Below is a small trained network, with its code and all its weights. Each question gives an input and a class and asks what happens when units are switched off, that is, made to give their printed mean instead of their output.

import numpy as np


def w(rows, s, z=0):
    codes = np.array(rows[::2]) - 128.0
    scale = np.full(codes.shape[1], s)
    scale[-1] = z or s
    return codes * scale


def f(y):
    return y / 2 * (1 + np.tanh(0.7978845608 * (y + 0.044715 * y**3)))


def log_softmax(a):
    a = a - a.max(-1, keepdims=True)
    return a - np.log(np.exp(a).sum(-1, keepdims=True))


def net(x, mask):
    res = np.array(x, float).reshape(1, 5) / 4 @ E
    y = f(res @ A[0][:, :-1].T + A[0][:, -1])
    res = res + np.where(mask, y, B[0][:, -1]) @ B[0][:, :-1]
    return log_softmax(res[-1] @ U[:, :-1].T + U[:, -1])


A, B = {}, {}
E = w([
[156,94,91,98,40,152,100,134,190,178,62,82],'x0',
[197,157,38,159,47,201,184,183,95,72,149,158],'x1',
[72,55,86,156,77,245,108,153,102,209,165,107],'x2',
[104,154,156,93,90,95,117,98,104,118,166,212],'x3',
[131,74,50,55,150,76,83,233,101,30,172,75],'x4',
],0.012)
A[0] = w([
[228,170,79,125,57,145,216,145,167,38,169,118,143],'n0',
[213,193,82,134,44,159,234,115,47,94,132,112,82],'n1',
[168,148,124,48,55,94,156,47,64,178,186,215,200],'n2',
[201,144,155,66,19,112,136,132,246,143,110,96,34],'n3',
[204,237,99,158,137,60,131,130,152,70,118,105,3],'n4',
[160,164,148,237,221,182,192,176,135,119,49,8,59],'n5',
[147,129,183,197,225,138,205,129,85,52,160,174,36],'n6',
[199,254,159,146,161,49,87,82,158,110,53,114,169],'n7',
[174,168,168,226,118,163,173,46,185,172,113,163,3],'n8',
[74,213,131,159,192,156,160,155,64,168,230,69,125],'n9',
],0.0083,0.0051)
B[0] = w([
[129,96,110,66,144,154,172,80,64,126,126,78,248],'n0',
[75,95,220,114,113,96,119,56,183,150,98,54,235],'n1',
[49,150,102,112,199,219,139,142,26,77,112,112,208],'n2',
[130,80,32,115,111,65,148,120,53,159,47,226,192],'n3',
[98,247,98,205,84,129,84,185,53,187,135,55,198],'n4',
[80,124,152,91,151,210,54,106,1,42,121,200,205],'n5',
[128,74,64,40,108,78,164,136,103,209,56,205,208],'n6',
[42,84,103,180,142,164,170,124,94,147,146,69,247],'n7',
[195,159,76,44,116,82,168,189,184,63,212,55,222],'n8',
[100,48,103,87,90,88,196,149,98,231,126,119,187],'n9',
],0.01,0.015)
U = w([
[173,114,74,48,147,73,133,199,112,42,212,63,167],'0',
[145,103,70,115,120,128,167,109,100,187,55,199,51],'1',
[87,105,189,97,170,106,105,24,129,143,125,66,230],'2',
[94,127,104,205,76,197,129,148,84,185,191,92,211],'3',
[80,148,137,89,149,174,94,92,46,12,148,213,98],'4',
[127,91,141,165,147,149,170,104,101,102,137,116,135],'5',
[225,184,215,216,180,50,107,50,223,31,216,202,2],'6',
[217,245,195,211,55,56,47,108,197,80,215,238,2],'7',
],0.011,0.0072)

Each question gives the input, the list of numbers given to net, and the class t.
The units are the neurons (one row each of A and B). Each row of codes is followed by its name. A weight is (code - 128) times the scale printed after its matrix; where a second scale follows, it is the last column's (A, B and U).
mask holds one flag per neuron, in row order. A switched-off neuron (its flag False) gives its mean, the last column of its row in B, instead of its output. The means were averaged over made-up inputs and are rounded, as every weight is.
A unit's drop is (log p(t) with every unit on - log p(t) with that unit switched off) / (log p(t) with every unit on - log p(t) with every unit switched off).
The circuit of an input: a set's keep is (log p(t) with only the set's units on - log p(t) with every unit switched off) / (log p(t) with every unit on - log p(t) with every unit switched off). Starting from all 10 units, units are removed one at a time, each time the one whose removal leaves the highest keep (on an exact tie, the one counted first), for as long as the keep stays at least 0.8.
circuit, biggest first: the units of the circuit, biggest drop first
unit that matters most: the unit with the biggest drop
top k neurons: the k neurons with the biggest drops, biggest first
drop when u is switched off: that unit's drop, to one decimal
input [0,8,-7,0,-7], class 2: top 2 neurons	(n1; n7)
input [3,-7,-6,-8,-4], class 4: top 2 neurons	(n5; n1)
input [-5,5,0,-2,2], class 1: top 2 neurons	(n6; n8)
input [3,-4,-4,-8,0], class 4: circuit, biggest first	(n5)
input [5,1,2,0,-3], class 1: top 2 neurons	(n3; n7)
input [-4,5,8,6,7], class 3: top 4 neurons	(n8; n9; n5; n6)
input [-6,-2,-7,-1,-2], class 3: circuit, biggest first	(n7; n4)
input [-4,0,-7,1,1], class 3: circuit, biggest first	(n4; n7)
input [1,7,-5,7,6], class 2: circuit, biggest first	(n1; n8)
input [1,7,4,-4,4], class 2: top 2 neurons	(n1; n8)
input [-4,-4,3,2,1], class 1: top 4 neurons	(n1; n8; n7; n9)
input [4,-4,6,1,-6], class 0: circuit, biggest first	(n8; n7)
input [7,-7,1,-8,-5], class 4: circuit, biggest first	(n5; n1)
input [7,1,6,4,-2], class 1: unit that matters most	n3
input [-7,-1,-7,8,-8], class 0: top 2 neurons	(n8; n5)
input [-1,1,-1,1,0], class 5: top 2 neurons	(n8; n5)
input [-6,5,-3,-6,-4], class 1: top 4 neurons	(n6; n9; n2; n4)
input [6,-2,6,1,0], class 1: top 3 neurons	(n7; n4; n3)
input [7,5,6,8,5], class 4: top 2 neurons	(n2; n6)
input [5,-1,6,-4,-7], class 0: unit that matters most	n8
input [-2,-8,-7,-3,-8], class 0: top 2 neurons	(n8; n1)
input [8,-8,-1,4,4], class 1: top 2 neurons	(n3; n1)
input [-1,5,-6,0,-2], class 3: drop when n4 is switched off	2.0
input [-2,-2,1,-8,-8], class 0: drop when n8 is switched off	1.4
input [3,8,3,-4,-6], class 2: drop when n1 is switched off	1.1
input [1,7,-4,-2,-6], class 2: drop when n1 is switched off	2.5
input [-1,4,-1,3,-4], class 0: circuit, biggest first	(n8)
